Below are the code and all the weights of a small trained network. Each question names an input and a class and asks about switching units off, where a switched-off unit gives its printed mean instead of its output.

import numpy as np


def w(rows, s, z=0):
    codes = np.array(rows[::2]) - 128.0
    scale = np.full(codes.shape[1], s)
    scale[-1] = z or s
    return codes * scale


def norm(h):
    return h / np.sqrt((h * h).mean(-1, keepdims=True) + 1e-5)


def f(y):
    return np.maximum(y, 0)


def log_softmax(a):
    a = a - a.max(-1, keepdims=True)
    return a - np.log(np.exp(a).sum(-1, keepdims=True))


def net(x, mask):
    res = np.array(x, float).reshape(1, 7) / 4 @ E
    u = 0
    for l in range(3):
        y = f(norm(res) @ A[l][:, :-1].T + A[l][:, -1])
        res = res + np.where(mask[u : u + 14], y, B[l][:, -1]) @ B[l][:, :-1]
        u += 14
    return log_softmax(norm(res)[-1] @ U[:, :-1].T + U[:, -1])


A, B = {}, {}
E = w([
[117,116,131,134,124,126,128,131,119,129],'x0',
[178,66,204,168,95,136,150,101,172,206],'x1',
[128,132,139,129,126,122,147,137,135,119],'x2',
[139,144,136,124,133,128,139,129,140,119],'x3',
[4,180,119,129,133,144,155,103,183,185],'x4',
[90,75,148,76,101,158,52,162,194,89],'x5',
[120,91,105,151,207,60,129,86,175,108],'x6',
],0.011)
A[0] = w([
[247,70,184,171,87,108,109,114,151,159,123],'L0N0',
[157,72,131,195,104,33,115,39,181,100,133],'L0N1',
[131,63,182,104,105,146,83,174,236,177,113],'L0N2',
[140,100,88,161,189,36,171,96,160,149,2],'L0N3',
[95,175,142,125,144,80,126,133,88,178,166],'L0N4',
[164,108,166,122,93,254,181,186,105,201,50],'L0N5',
[167,93,139,153,102,156,40,225,196,48,67],'L0N6',
[164,146,139,122,138,108,193,111,40,195,17],'L0N7',
[161,139,111,146,125,71,177,76,101,166,57],'L0N8',
[177,120,113,117,137,80,165,122,47,119,179],'L0N9',
[195,141,131,201,91,131,193,16,112,172,64],'L0N10',
[172,75,200,145,110,150,175,83,128,229,72],'L0N11',
[72,151,163,212,112,153,126,94,214,202,155],'L0N12',
[134,122,88,121,168,133,183,152,52,178,36],'L0N13',
],0.008,0.0048)
B[0] = w([
[140,67,164,48,214,185,181,171,24,161,249],'L0N0',
[135,140,193,103,191,76,31,62,152,107,219],'L0N1',
[119,98,93,238,144,192,139,142,189,123,235],'L0N2',
[81,179,165,187,149,91,54,110,205,86,180],'L0N3',
[107,174,100,120,144,152,194,124,149,153,188],'L0N4',
[127,181,214,165,67,48,9,146,106,189,209],'L0N5',
[178,143,72,217,112,182,170,103,167,89,229],'L0N6',
[103,113,51,248,56,186,116,150,204,87,184],'L0N7',
[171,111,73,175,114,163,183,70,210,64,176],'L0N8',
[231,130,94,153,135,149,124,141,77,91,215],'L0N9',
[137,152,104,176,157,208,140,141,220,119,220],'L0N10',
[141,127,178,114,244,193,139,222,107,165,233],'L0N11',
[145,102,107,2,111,134,224,92,119,215,254],'L0N12',
[81,121,90,226,140,120,110,146,109,115,161],'L0N13',
],0.0075,0.0072)
A[1] = w([
[155,147,153,111,114,2,135,88,122,110,10],'L1N0',
[197,115,118,126,102,156,95,202,34,137,124],'L1N1',
[124,130,150,115,46,142,124,182,109,128,101],'L1N2',
[116,35,145,65,58,154,62,161,214,101,132],'L1N3',
[127,213,166,140,60,131,47,149,68,146,86],'L1N4',
[141,107,137,94,157,26,109,87,160,96,86],'L1N5',
[194,71,140,144,171,120,100,92,135,64,133],'L1N6',
[90,102,155,57,205,32,69,80,149,106,102],'L1N7',
[122,172,136,74,42,156,80,219,101,128,110],'L1N8',
[120,186,156,109,70,120,90,187,99,153,82],'L1N9',
[80,195,48,88,127,88,135,126,86,9,110],'L1N10',
[110,160,40,106,177,134,106,173,10,16,107],'L1N11',
[136,138,139,192,122,201,113,50,186,92,130],'L1N12',
[178,233,146,183,55,178,168,87,21,178,114],'L1N13',
],0.0093,0.013)
B[1] = w([
[253,113,108,108,236,80,37,11,225,187,128],'L1N0',
[112,163,150,63,97,105,131,96,108,69,245],'L1N1',
[129,167,118,139,164,120,97,96,139,130,154],'L1N2',
[81,188,65,203,112,143,173,253,114,75,206],'L1N3',
[144,188,163,181,136,79,68,119,183,161,161],'L1N4',
[113,113,169,194,142,74,84,105,147,126,155],'L1N5',
[85,168,119,75,82,75,125,98,145,121,255],'L1N6',
[142,142,144,175,124,80,78,89,158,180,182],'L1N7',
[124,159,161,176,154,66,109,80,153,188,184],'L1N8',
[131,190,179,166,149,112,83,110,149,154,150],'L1N9',
[152,105,186,136,181,214,122,169,113,221,228],'L1N10',
[164,62,185,101,190,174,170,149,106,188,251],'L1N11',
[112,124,98,146,118,121,79,174,119,137,249],'L1N12',
[123,137,104,165,123,85,65,116,207,135,242],'L1N13',
],0.011,0.007)
A[2] = w([
[140,47,193,101,159,156,159,149,106,184,41],'L2N0',
[79,167,39,48,57,99,223,74,130,185,70],'L2N1',
[131,202,173,123,35,98,84,90,122,139,63],'L2N2',
[194,142,82,224,96,107,220,52,110,127,127],'L2N3',
[51,162,95,43,60,116,185,38,161,186,62],'L2N4',
[127,129,34,208,108,168,176,148,133,52,152],'L2N5',
[87,99,110,151,170,3,104,78,116,102,31],'L2N6',
[195,94,150,62,94,72,137,128,38,5,3],'L2N7',
[129,116,106,160,178,103,176,97,170,105,144],'L2N8',
[221,131,121,74,92,87,104,94,77,66,58],'L2N9',
[22,149,148,40,112,129,150,141,106,180,104],'L2N10',
[150,42,151,174,85,145,144,155,203,131,148],'L2N11',
[90,194,174,150,44,128,107,167,140,134,129],'L2N12',
[125,88,81,146,114,33,74,94,166,166,73],'L2N13',
],0.011,0.0051)
B[2] = w([
[207,145,201,77,171,193,184,138,81,193,255],'L2N0',
[120,45,148,100,67,77,111,99,134,24,183],'L2N1',
[95,129,146,152,142,46,94,90,174,163,184],'L2N2',
[22,170,46,143,111,163,105,204,70,94,190],'L2N3',
[158,65,121,58,87,98,106,116,111,3,201],'L2N4',
[56,128,13,137,110,138,107,215,73,89,251],'L2N5',
[148,167,164,189,67,75,104,95,176,172,187],'L2N6',
[37,51,125,63,50,79,169,47,204,81,194],'L2N7',
[142,131,138,143,58,129,110,151,71,148,220],'L2N8',
[54,86,102,77,57,116,186,72,192,64,185],'L2N9',
[166,70,193,52,85,103,178,75,107,62,196],'L2N10',
[131,151,80,87,173,139,136,121,51,136,240],'L2N11',
[167,125,100,174,166,85,126,71,127,103,225],'L2N12',
[187,199,167,113,109,131,101,121,111,110,207],'L2N13',
],0.012,0.0063)
U = w([
[182,104,196,94,230,249,182,159,58,240,42],'0',
[49,151,13,219,114,178,107,211,76,108,253],'1',
[151,204,190,219,124,39,35,51,173,184,5],'2',
[79,30,150,38,41,92,175,51,138,52,151],'3',
],0.019,0.0032)

Each question gives the input, the list of numbers given to net, and the class t.
The units are the neurons (one row each of A and B). Each row of codes is followed by its name. A weight is (code - 128) times the scale printed after its matrix; where a second scale follows, it is the last column's (A, B and U).
mask holds one flag per neuron, layer by layer. A switched-off neuron (its flag False) gives its mean, the last column of its row in B, instead of its output. The means were averaged over made-up inputs and are rounded, as every weight is.
A unit's drop is (log p(t) with every unit on - log p(t) with that unit switched off) / (log p(t) with every unit on - log p(t) with every unit switched off).
The circuit of an input: a set's keep is (log p(t) with only the set's units on - log p(t) with every unit switched off) / (log p(t) with every unit on - log p(t) with every unit switched off). Starting from the 12 units with the biggest drops (on a tie, the unit counted first), units are removed one at a time, each time the one whose removal leaves the highest keep (on an exact tie, the one counted first), for as long as the keep stays at least 0.8.
circuit, biggest first: the units of the circuit, biggest drop first
unit that matters most: the unit with the biggest drop
k most important neurons: the k neurons with the biggest drops, biggest first
k most important neurons of layer l: the k neurons of layer l with the biggest drops, biggest first
drop when u is switched off: that unit's drop, to one decimal
input [-6,5,7,2,-6,-4,-2], class 3: unit that matters most => L1N1
input [-1,-8,5,7,-7,1,-8], class 0: 3 most important neurons => L1N11, L1N10, L0N5
input [0,-7,8,-2,-6,-7,3], class 0: 3 most important neurons => L1N11, L1N10, L0N6
input [8,0,-8,-1,0,5,5], class 1: 2 most important neurons => L1N3, L0N2
input [-8,8,-8,-4,-1,-8,6], class 0: 4 most important neurons => L0N11, L0N0, L1N3, L0N6
input [7,-2,0,-1,-6,-2,-5], class 3: 4 most important neurons => L1N1, L0N9, L2N9, L2N7
input [-2,-6,-8,4,3,-7,8], class 2: 4 most important neurons => L0N3, L0N6, L0N2, L1N3
input [4,-4,-4,7,-3,2,0], class 0: 2 most important neurons => L1N11, L1N10
input [-4,-5,5,-3,-5,-5,3], class 0: 3 most important neurons => L1N11, L1N10, L0N6
input [-3,6,-3,5,-3,7,-7], class 1: 3 most important neurons of layer 1 => L1N3, L1N11, L1N10
input [-6,2,2,0,5,4,0], class 3: 4 most important neurons => L0N12, L2N1, L0N7, L0N6
input [1,-4,-8,4,-4,-3,-5], class 2: 2 most important neurons => L1N13, L0N0
input [8,2,-7,-8,-7,-6,-8], class 2: 2 most important neurons => L0N5, L1N13
input [-5,2,2,3,-4,-8,-8], class 1: circuit, biggest first => L2N3
input [7,-7,7,4,-1,2,7], class 0: 3 most important neurons => L1N10, L1N11, L0N5
input [-4,0,-8,-3,0,-7,7], class 1: 3 most important neurons of layer 0 => L0N8, L0N10, L0N7
input [-7,-6,1,-3,8,4,-8], class 2: 2 most important neurons of layer 1 => L1N8, L1N9
input [0,-5,-2,7,-8,-7,-3], class 3: 3 most important neurons of layer 0 => L0N2, L0N6, L0N9
input [3,-5,-5,3,6,-5,-3], class 3: 3 most important neurons of layer 0 => L0N4, L0N6, L0N9
input [3,5,0,-7,-5,0,-7], class 2: circuit, biggest first => L0N5
input [-1,8,5,4,-2,8,2], class 0: 2 most important neurons of layer 0 => L0N0, L0N11
input [0,2,3,1,-4,-5,-3], class 1: 2 most important neurons of layer 0 => L0N7, L0N10
input [8,-7,1,1,1,6,4], class 0: drop when L1N10 is switched off => 0.5
input [-6,5,6,-8,4,1,-7], class 2: drop when L0N5 is switched off => 3.3
